Here is a tiny trained network, its code and every weight. The questions are about switching its units off for an input and a target symbol, where a switched-off unit gives its printed mean instead of its output.

import numpy as np


def w(rows, s, z=0):
    codes = np.array(rows[::2]) - 128.0
    scale = np.full(codes.shape[1], s)
    scale[-1] = z or s
    return codes * scale


def softmax(a):
    e = np.exp(a - a.max(-1, keepdims=True))
    return e / e.sum(-1, keepdims=True)


def log_softmax(a):
    a = a - a.max(-1, keepdims=True)
    return a - np.log(np.exp(a).sum(-1, keepdims=True))


def net(x, mask):
    ids = ['γδεημξστψω'.index(c) for c in x.split()]
    T = len(ids)
    res = E[ids] + P[:T]
    u = 0
    for l in range(2):
        r = res
        for j in range(3):
            rows = slice(3 * j, 3 * j + 3)
            q, k, v = (r @ M[l][rows].T for M in (Q, K, V))
            z = softmax(np.where(np.tri(T) > 0, q @ k.T / 3**0.5, -1e9)) @ v
            o = O[l][rows]
            res = res + np.where(mask[u + j], z, o[:, -1]) @ o[:, :-1]
        u += 3
    return log_softmax(res[-1] @ U[:, :-1].T + U[:, -1])


Q, K, V, O = {}, {}, {}, {}
E = w([
[185,65,129,184],'γ',
[208,134,116,129],'δ',
[144,85,98,189],'ε',
[111,80,145,152],'η',
[155,161,111,157],'μ',
[119,96,80,63],'ξ',
[128,154,150,105],'σ',
[100,151,103,95],'τ',
[190,164,196,238],'ψ',
[143,167,145,2],'ω',
],0.0057)
P = w([
[87,131,130,123],'0',
[232,51,150,111],'1',
[85,181,182,152],'2',
[179,160,35,145],'3',
[186,95,164,82],'4',
[108,210,197,144],'5',
[193,206,6,125],'6',
[164,85,140,91],'7',
[71,144,177,173],'8',
[166,163,1,145],'9',
],0.0081)
Q[0] = w([
[157,252,117,125],'L0H1',
[171,90,203,119],'L0H1',
[143,48,62,167],'L0H1',
[154,111,126,109],'L0H2',
[85,138,123,156],'L0H2',
[118,156,137,137],'L0H2',
[130,108,181,189],'L0H3',
[99,140,134,109],'L0H3',
[148,102,156,180],'L0H3',
],0.02)
K[0] = w([
[190,201,82,100],'L0H1',
[109,114,222,104],'L0H1',
[117,4,122,178],'L0H1',
[97,126,161,134],'L0H2',
[163,146,88,130],'L0H2',
[143,125,99,104],'L0H2',
[96,195,76,183],'L0H3',
[168,144,105,107],'L0H3',
[86,150,100,172],'L0H3',
],0.018)
V[0] = w([
[182,191,150,113],'L0H1',
[157,154,123,112],'L0H1',
[24,50,86,192],'L0H1',
[187,49,179,35],'L0H2',
[11,162,156,98],'L0H2',
[99,60,34,164],'L0H2',
[114,34,247,125],'L0H3',
[255,112,142,132],'L0H3',
[130,104,92,119],'L0H3',
],0.0088)
O[0] = w([
[63,83,100,156,194],'L0H1',
[110,99,112,135,170],'L0H1',
[219,207,143,106,5],'L0H1',
[99,37,96,61,196],'L0H2',
[224,126,203,124,56],'L0H2',
[180,200,64,100,89],'L0H2',
[193,49,148,134,166],'L0H3',
[131,106,95,254,251],'L0H3',
[153,134,94,127,131],'L0H3',
],0.0084,0.0025)
Q[1] = w([
[151,87,166,177],'L1H1',
[98,161,205,157],'L1H1',
[95,82,211,98],'L1H1',
[117,127,156,124],'L1H2',
[122,175,61,161],'L1H2',
[86,161,176,146],'L1H2',
[59,81,253,131],'L1H3',
[145,167,101,104],'L1H3',
[100,140,152,183],'L1H3',
],0.023)
K[1] = w([
[98,153,116,158],'L1H1',
[144,111,164,199],'L1H1',
[49,77,140,150],'L1H1',
[118,117,119,138],'L1H2',
[134,215,156,90],'L1H2',
[54,119,90,148],'L1H2',
[3,145,124,75],'L1H3',
[151,90,102,139],'L1H3',
[102,131,167,79],'L1H3',
],0.023)
V[1] = w([
[61,205,140,173],'L1H1',
[171,128,184,124],'L1H1',
[102,97,63,111],'L1H1',
[74,134,252,110],'L1H2',
[75,70,96,68],'L1H2',
[107,164,75,43],'L1H2',
[155,94,76,146],'L1H3',
[171,102,211,186],'L1H3',
[95,133,156,157],'L1H3',
],0.02)
O[1] = w([
[21,139,106,36,50],'L1H1',
[126,136,72,178,98],'L1H1',
[171,121,184,113,195],'L1H1',
[165,251,103,41,116],'L1H2',
[114,179,228,148,254],'L1H2',
[110,193,143,253,65],'L1H2',
[97,155,165,82,215],'L1H3',
[234,146,162,125,154],'L1H3',
[147,153,128,189,138],'L1H3',
],0.015,0.0034)
U = w([
[163,3,148,156,232],'γ',
[74,67,202,96,252],'δ',
[92,38,40,175,34],'ε',
[208,106,83,168,49],'η',
[59,102,83,86,182],'μ',
[94,126,126,250,112],'ξ',
[152,139,111,117,90],'σ',
[99,138,83,156,107],'τ',
[180,87,104,67,5],'ψ',
[147,167,182,131,77],'ω',
],0.0044,0.0037)

Each question gives the input, a string of symbols that net reads in full, and the target symbol t.
The units are the heads (3 rows each of Q, K, V and O). Each row of codes is followed by its name. A weight is (code - 128) times the scale printed after its matrix; where a second scale follows, it is the last column's (O and U).
mask holds one flag per head, layer by layer. A switched-off head (its flag False) gives its mean, the last column of its rows in O, instead of its output. The means were averaged over made-up inputs and are rounded, as every weight is.
A unit's drop is (log p(t) with every unit on - log p(t) with that unit switched off) / (log p(t) with every unit on - log p(t) with every unit switched off).
The circuit of an input: a set's keep is (log p(t) with only the set's units on - log p(t) with every unit switched off) / (log p(t) with every unit on - log p(t) with every unit switched off). Starting from all 6 units, units are removed one at a time, each time the one whose removal leaves the highest keep (on an exact tie, the one counted first), for as long as the keep stays at least 0.8.
units of the circuit, in order: the units of the circuit, biggest drop first
unit that matters most: the unit with the biggest drop
heads that matter: for each layer, one digit per head in row order, 1 if its drop is at least 0.15 and else 0, layers parted by /
input η η ψ ψ η ω ψ, target η: unit that matters most	L0H1
input γ ω η η ε μ ω, target γ: units of the circuit, in order	[L0H1; L1H2; L1H1]
input δ ε μ ψ, target δ: units of the circuit, in order	[L1H1; L0H2; L1H3]
input ω μ ω σ, target ω: units of the circuit, in order	[L1H2; L0H3; L1H3]
input ξ η ω ξ ξ μ η γ ω τ, target ξ: units of the circuit, in order	[L1H2; L0H1; L0H3]
input ω ω ε δ, target ω: units of the circuit, in order	[L1H2; L0H3; L0H2]
input ε η ε ε, target ε: units of the circuit, in order	[L0H1; L0H2; L1H2]
input ω ω μ η δ τ μ, target ω: heads that matter	001 / 010
input ψ ω γ ε ξ ξ ξ ξ ω ξ, target ψ: units of the circuit, in order	[L1H2; L0H2; L0H3; L0H1]
input μ ψ ε σ ω γ ε μ δ δ, target μ: heads that matter	111 / 101
input δ ω ξ ξ, target δ: heads that matter	001 / 101
input ξ δ ε μ, target ξ: units of the circuit, in order	[L1H2; L0H3; L0H1]
input ξ ε γ ξ, target ξ: units of the circuit, in order	[L1H2; L0H3; L0H2]
input ω ε ψ ψ ε ε τ δ η ξ, target ω: heads that matter	011 / 010
input ξ γ τ ω μ η σ η γ σ, target ξ: units of the circuit, in order	[L1H2; L0H3; L0H1]
input μ η τ ξ ω ε ε ω ξ τ, target μ: heads that matter	111 / 111
input μ σ μ ω, target μ: unit that matters most	L0H3
input ε μ μ ε η ψ μ, target ε: heads that matter	110 / 110
input δ τ ω ω ψ ξ ω ω μ, target δ: heads that matter	100 / 110
input ξ η ω ξ ξ γ ψ ε σ μ, target ξ: unit that matters most	L1H2
